Here is a tiny trained network, its code and every weight. The questions are about switching its units off for an input and a target symbol, where a switched-off unit gives its printed mean instead of its output.

import numpy as np


def w(rows, s, z=0):
    codes = np.array(rows[::2]) - 128.0
    scale = np.full(codes.shape[1], s)
    scale[-1] = z or s
    return codes * scale


def norm(h):
    return h / np.sqrt((h * h).mean(-1, keepdims=True) + 1e-5)


def f(y):
    return y / 2 * (1 + np.tanh(0.7978845608 * (y + 0.044715 * y**3)))


def softmax(a):
    e = np.exp(a - a.max(-1, keepdims=True))
    return e / e.sum(-1, keepdims=True)


def log_softmax(a):
    a = a - a.max(-1, keepdims=True)
    return a - np.log(np.exp(a).sum(-1, keepdims=True))


def net(x, mask):
    ids = ['ΘΞΩαγδελσφ'.index(c) for c in x.split()]
    T = len(ids)
    res = E[ids] + P[:T]
    u = 0
    for l in range(3):
        q, k, v = (norm(res) @ M[l].T for M in (Q, K, V))
        z = softmax(np.where(np.tri(T) > 0, q @ k.T / 4**0.5, -1e9)) @ v
        res = res + np.where(mask[u], z, O[l][:, -1]) @ O[l][:, :-1]
        u += 1
        y = f(norm(res) @ A[l][:, :-1].T + A[l][:, -1])
        res = res + np.where(mask[u : u + 8], y, B[l][:, -1]) @ B[l][:, :-1]
        u += 8
    return log_softmax(norm(res)[-1] @ U[:, :-1].T + U[:, -1])


Q, K, V, O, A, B = {}, {}, {}, {}, {}, {}
E = w([
[131,106,108],'Θ',
[134,93,119],'Ξ',
[138,95,121],'Ω',
[4,109,120],'α',
[137,162,221],'γ',
[186,91,99],'δ',
[137,106,135],'ε',
[137,108,134],'λ',
[251,53,151],'σ',
[138,175,125],'φ',
],0.027)
P = w([
[27,2,39],'0',
[95,28,98],'1',
[137,20,33],'2',
[143,93,168],'3',
[184,54,44],'4',
[164,173,242],'5',
[200,64,37],'6',
],0.0067)
Q[0] = w([
[57,115,158],'0.h0',
[114,120,163],'0.h0',
[88,118,175],'0.h0',
[253,97,236],'0.h0',
],0.018)
K[0] = w([
[58,173,128],'0.h0',
[149,180,151],'0.h0',
[130,171,148],'0.h0',
[250,165,155],'0.h0',
],0.02)
V[0] = w([
[190,201,44],'0.h0',
[125,179,120],'0.h0',
[3,6,146],'0.h0',
[128,128,128],'0.h0',
],0.0046)
O[0] = w([
[209,185,72,35],'0.h0',
[81,133,69,32],'0.h0',
[44,254,210,255],'0.h0',
[128,128,128,128],'0.h0',
],0.0048,0.0018)
A[0] = w([
[170,247,157,141],'0.n0',
[80,108,85,78],'0.n1',
[102,144,185,109],'0.n2',
[64,242,217,1],'0.n3',
[129,105,180,94],'0.n4',
[109,181,13,129],'0.n5',
[191,209,127,93],'0.n6',
[239,199,104,49],'0.n7',
],0.014,0.0056)
B[0] = w([
[194,182,144,253],'0.n0',
[177,140,136,148],'0.n1',
[113,99,178,173],'0.n2',
[158,220,36,229],'0.n3',
[109,139,116,186],'0.n4',
[131,251,106,176],'0.n5',
[183,153,119,184],'0.n6',
[180,138,71,202],'0.n7',
],0.014,0.0036)
Q[1] = w([
[205,109,94],'1.h0',
[250,107,176],'1.h0',
[163,146,105],'1.h0',
[67,166,136],'1.h0',
],0.022)
K[1] = w([
[210,147,71],'1.h0',
[252,139,145],'1.h0',
[158,189,84],'1.h0',
[43,72,116],'1.h0',
],0.022)
V[1] = w([
[73,155,5],'1.h0',
[196,56,37],'1.h0',
[104,59,215],'1.h0',
[128,41,62],'1.h0',
],0.012)
O[1] = w([
[133,250,77,112],'1.h0',
[130,75,55,218],'1.h0',
[7,69,186,2],'1.h0',
[62,88,73,88],'1.h0',
],0.012,0.0028)
A[1] = w([
[202,247,107,254],'1.n0',
[218,113,200,68],'1.n1',
[202,39,145,128],'1.n2',
[222,25,176,96],'1.n3',
[67,224,169,205],'1.n4',
[157,140,54,55],'1.n5',
[123,69,243,154],'1.n6',
[37,86,60,192],'1.n7',
],0.013,0.0041)
B[1] = w([
[5,106,178,250],'1.n0',
[129,173,119,165],'1.n1',
[142,199,168,172],'1.n2',
[117,170,200,174],'1.n3',
[189,62,129,164],'1.n4',
[64,138,98,150],'1.n5',
[65,203,125,169],'1.n6',
[159,234,161,184],'1.n7',
],0.011,0.012)
Q[2] = w([
[117,39,29],'2.h0',
[102,118,186],'2.h0',
[146,248,173],'2.h0',
[84,103,72],'2.h0',
],0.015)
K[2] = w([
[26,85,93],'2.h0',
[151,116,181],'2.h0',
[251,172,117],'2.h0',
[95,99,129],'2.h0',
],0.015)
V[2] = w([
[131,66,202],'2.h0',
[211,124,50],'2.h0',
[93,255,185],'2.h0',
[225,83,210],'2.h0',
],0.0084)
O[2] = w([
[80,28,255,94],'2.h0',
[201,88,34,94],'2.h0',
[143,251,184,254],'2.h0',
[251,96,159,97],'2.h0',
],0.0061,0.0071)
A[2] = w([
[112,168,138,122],'2.n0',
[166,9,240,254],'2.n1',
[58,131,5,134],'2.n2',
[94,176,116,123],'2.n3',
[47,74,61,114],'2.n4',
[74,196,200,111],'2.n5',
[207,94,50,135],'2.n6',
[132,144,167,46],'2.n7',
],0.016,0.0077)
B[2] = w([
[171,134,96,168],'2.n0',
[234,86,87,210],'2.n1',
[93,62,132,184],'2.n2',
[162,113,98,177],'2.n3',
[206,200,142,160],'2.n4',
[192,68,122,247],'2.n5',
[142,4,94,159],'2.n6',
[124,150,140,128],'2.n7',
],0.012,0.011)
U = w([
[96,171,79,254],'Θ',
[52,139,121,131],'Ξ',
[59,124,130,141],'Ω',
[71,205,162,113],'α',
[209,183,219,5],'γ',
[149,97,70,209],'δ',
[112,104,170,252],'ε',
[115,106,167,197],'λ',
[250,62,124,13],'σ',
[221,226,75,78],'φ',
],0.021,0.0081)

Each question gives the input, a string of symbols that net reads in full, and the target symbol t.
The units are the heads (4 rows each of Q, K, V and O) and the neurons (one row each of A and B). Each row of codes is followed by its name. A weight is (code - 128) times the scale printed after its matrix; where a second scale follows, it is the last column's (O, A, B and U).
mask holds one flag per unit, layer by layer, with each layer's heads first. A switched-off unit (its flag False) gives its mean, the last column of its rows in O or B, instead of its output. The means were averaged over made-up inputs and are rounded, as every weight is.
A unit's drop is (log p(t) with every unit on - log p(t) with that unit switched off) / (log p(t) with every unit on - log p(t) with every unit switched off).
The circuit of an input: a set's keep is (log p(t) with only the set's units on - log p(t) with every unit switched off) / (log p(t) with every unit on - log p(t) with every unit switched off). Starting from the 12 units with the biggest drops (on a tie, the unit counted first), units are removed one at a time, each time the one whose removal leaves the highest keep (on an exact tie, the one counted first), for as long as the keep stays at least 0.8.
circuit, biggest first: the units of the circuit, biggest drop first
unit that matters most: the unit with the biggest drop
top k neurons: the k neurons with the biggest drops, biggest first
k most important neurons of layer l: the k neurons of layer l with the biggest drops, biggest first
input Ξ γ δ δ σ Ω, target σ: circuit, biggest first : (1.h0)
input Θ Ξ σ Ω, target σ: top 3 neurons : (0.n3 1.n0 2.n4)
input Ω σ Ω Θ, target σ: 2 most important neurons of layer 2 : (2.n1 2.n4)
input Ω ε ε, target ε: top 2 neurons : (0.n3 0.n7)
input ε α γ Θ, target γ: 3 most important neurons of layer 2 : (2.n2 2.n5 2.n6)
input δ Ξ Ω, target δ: circuit, biggest first : (1.h0 2.n2)
input α λ α, target α: top 4 neurons : (2.n1 0.n0 1.n7 2.n4)
input α γ σ λ ε, target σ: top 2 neurons : (0.n3 2.n1)
input Ξ γ γ Ξ σ α, target σ: top 3 neurons : (1.n4 1.n2 1.n0)
input α δ δ Ω α, target δ: 2 most important neurons of layer 1 : (1.n0 1.n4)
input Ω Ω δ γ λ, target γ: top 2 neurons : (0.n3 0.n0)
input Ξ γ Ω σ α, target σ: top 3 neurons : (1.n4 1.n0 1.n2)
input φ Ω α φ Ω γ λ, target γ: top 2 neurons : (0.n5 0.n3)
input φ σ γ σ ε Ξ, target σ: top 3 neurons : (1.n0 2.n1 0.n7)
input Θ φ α, target φ: circuit, biggest first : (1.n0)
input σ Θ σ δ φ δ λ, target δ: top 2 neurons : (0.n7 1.n2)
input δ Ξ Θ α Ω, target Θ: circuit, biggest first : (1.h0 2.n5 0.n0)
input Θ ε Ω Ξ φ γ, target φ: 2 most important neurons of layer 0 : (0.n3 0.n0)
input λ λ Ξ Ξ λ Ω α, target α: 3 most important neurons of layer 0 : (0.n0 0.n5 0.n3)
input φ Θ σ γ, target σ: unit that matters most : 1.n0
